[[55 32 50 50 42 41 54 79 26 57]
 [42 18 41 46 31 57 61 44 51 32]
 [28 47 56 61 71 60 47 27 38 50]
 [54 40 60 68 84 45 51 50 65 92]
 [71 35 29 81 37 40 72 46 59 49]
 [53 54 65 51 38 53 57 78 51 46]
 [58 71 32  6 52 52 74 26 67 26]
 [64 33 38 60 57 47 29 64 53 47]
 [53 30 55 47 49 32 44 60 59 56]] Out: 53

[[852 588 619 551 539 597 740 597 523 627 582 588 560 611 603 433]
 [175 609 618 610 572 617 788 665 463 608 607 640 632 636 631 498]
 [763 614 621 618 641 628 356 641 435 595 476 580 594 704 585 561]
 [778 594 638 636 542 605 500 572 813 594 661 503 508 665 624 780]
 [663 606 590 624 597 643 373 611 473 625 530 592 681 722 668 613]
 [592 599 622 614 624 674 838 565 589 511 483 595 585 664 553 557]
 [452 597 604 507 669 656 506 604 774 653 558 619 656 621 549 682]
 [386 630 664 493 552 612 512 564 726 592 611 619 660 568 658 720]
 [651 616 572 559 613 635 486 588 738 594 710 623 622 620 604 432]] Out: 651

[[-517  229 -406 -266  447 -727 -425   -5   51]
 [ 353 -208 -319  274  116 -156  -11  454  -89]
 [ 132   69 -753 -123   50 -351  127 -144 -286]
 [ -90   44 -407  -29  267 -448 -198  171  -40]
 [ 217 -183 -215  273  223 -231 -162  532   11]
 [-215   39 -291  -15  367 -511 -352  278   65]
 [ 424 -220 -355  305   76  -98   48  441 -117]
 [-227   87 -368  -89  356 -534 -318  175   18]
 [ 193   78 -850 -158   -1 -329  220 -241 -351]
 [-369  174 -457 -217  380 -644 -332   11   -1]
 [  70 -116 -207  192  283 -324 -241  481   56]] Out: 70

[[ -79 -127   60 -309 -174  -65   64  128  -49   34]
 [-263  222  362  112  -19   65   40 -503 -312 -893]
 [ -14  201  410   44  116   54   68 -437 -332 -670]
 [-135  103  344   93  140   44  142 -530 -279 -612]
 [ 146 -358  114 -976 -420   60  -91  -64 -272  199]
 [ -55  342  624 -282  340    2 -121   -7  175 -149]] Out: -55

[[3 4 4 4 4 5 1 4 3 5 4 4 5 4 4]
 [2 7 5 5 5 6 4 4 4 6 4 3 6 1 2]
 [4 4 5 4 4 5 4 5 5 4 5 4 4 2 4]
 [2 3 3 5 3 5 1 3 3 6 2 4 4 5 4]
 [5 4 4 5 4 4 5 4 5 4 4 3 4 2 4]
 [3 4 4 6 4 5 3 5 4 5 5 3 6 5 3]
 [5 5 4 4 4 3 6 4 4 4 4 2 5 2 5]] Out: 5
---
[197, 309, 869, 730, 285] => 730

[[5099, 6186, 9809, 7221, 5209, 2671],
 [5764, 6322, 9441, 6573, 5497, 3584],
 [2894, 5066, 2915, 9223, 5525, 5005]] => 5525

[-6, 41, -38, 43] => -38

[9922, 2259, 5348, 7770] => 5348

[58, 38, 188, 145, 109, 241, 20] => 241

[6, 4, 1, 4, 7, 5, 3] => 5

[8, 0, 2, 9, 1, 1] => 1

[32, 170, 380, 780] => 380

[4, 9, 6, 4, 1, 4] => 1

[[299, 282, 295, 362, 407, 485, 301],
 [67, 503, 45, 661, 776, 800, 324],
 [308, 374, 320, 441, 432, 461, 372]] => 461
---
Q:
8.1	-4.0	2.3	3.7	5.4
74.7	-0.2	-25.7	13.5	3.1
-5.7	11.3	-12.0	-6.7	-3.5
A: -25.7, 74.7

Q: 25.8	-11.8	62.7	32.1	-43.1	0.2	20.6
A: 32.1, 62.7

Q:
-15.3	-16.4	-4.7	-41.2	-45.1	-41.3	-21.1
-20.4	-48.1	48.9	-15.9	-66.8	-70.9	27.1
-10.5	3.2	-25.1	-59.3	-54.7	-46.7	-57.6
A: -15.9, 48.9

Q: 27.7	60.4	3.9	-0.2	35.7	57.0	-9.0
A: -0.2, 60.4

Q:
-14.8	-44.5	-13.4	-40.5	-19.7
-65.0	-40.3	-30.8	-33.3	-6.9
12.5	-8.1	-3.1	-59.3	43.0
A: -30.8, 43.0

Q: -62.4	10.8	39.0	23.8	12.9
A: 39.0, 39.0

Q: 1.1	52.3	-71.8	25.4	-62.4
A: -71.8, 52.3

Q: -62.9	-33.2	-60.1	20.4	34.8	-0.4	0.8
A: 20.4, 34.8

Q: 68.9	10.2	64.7	80.5	-29.7
A: 64.7, 80.5

Q:
-61.9	-13.8	-6.3	-10.2	-1.6
24.0	5.6	-44.8	37.2	-33.3
-9.3	-13.7	18.8	-28.1	-1.3
A: -44.8, 37.2
---
[[ 0.018 -0.179 -0.390 -1.709]
 [ 2.008 -1.271  1.848 -0.341]] ⇒ 1.848

[[-0.022 -0.041  0.094 -0.034  0.135]
 [ 0.090 -0.032 -0.046  0.118 -0.122]
 [-0.186 -0.052 -0.189 -0.044 -0.069]] ⇒ -0.046

[[  6.991  15.837  -5.879  -2.352   2.279  -4.374]
 [-14.341  -1.493   0.105  -2.045   9.896 -13.193]] ⇒ 0.105

[[-1.6 -1.0  1.0 -1.6 -0.9 -0.1]
 [ 1.4  0.6 -1.4  0.8  0.1 -1.2]] ⇒ -1.4

[[-14.243 -13.259  23.865 -14.515  -3.762 -12.084]
 [-14.243 -13.259 -15.805 -16.948  -9.373 -12.084]
 [-14.243 -13.259 -15.805 -23.181  -9.373 -12.084]] ⇒ -15.805

[[-0.14  0.05 -0.07 -0.01 -0.08]
 [-0.04  0.06  0.02  0.04 -0.09]
 [ 0.01  0.00 -0.07  0.16 -0.14]] ⇒ 0.02
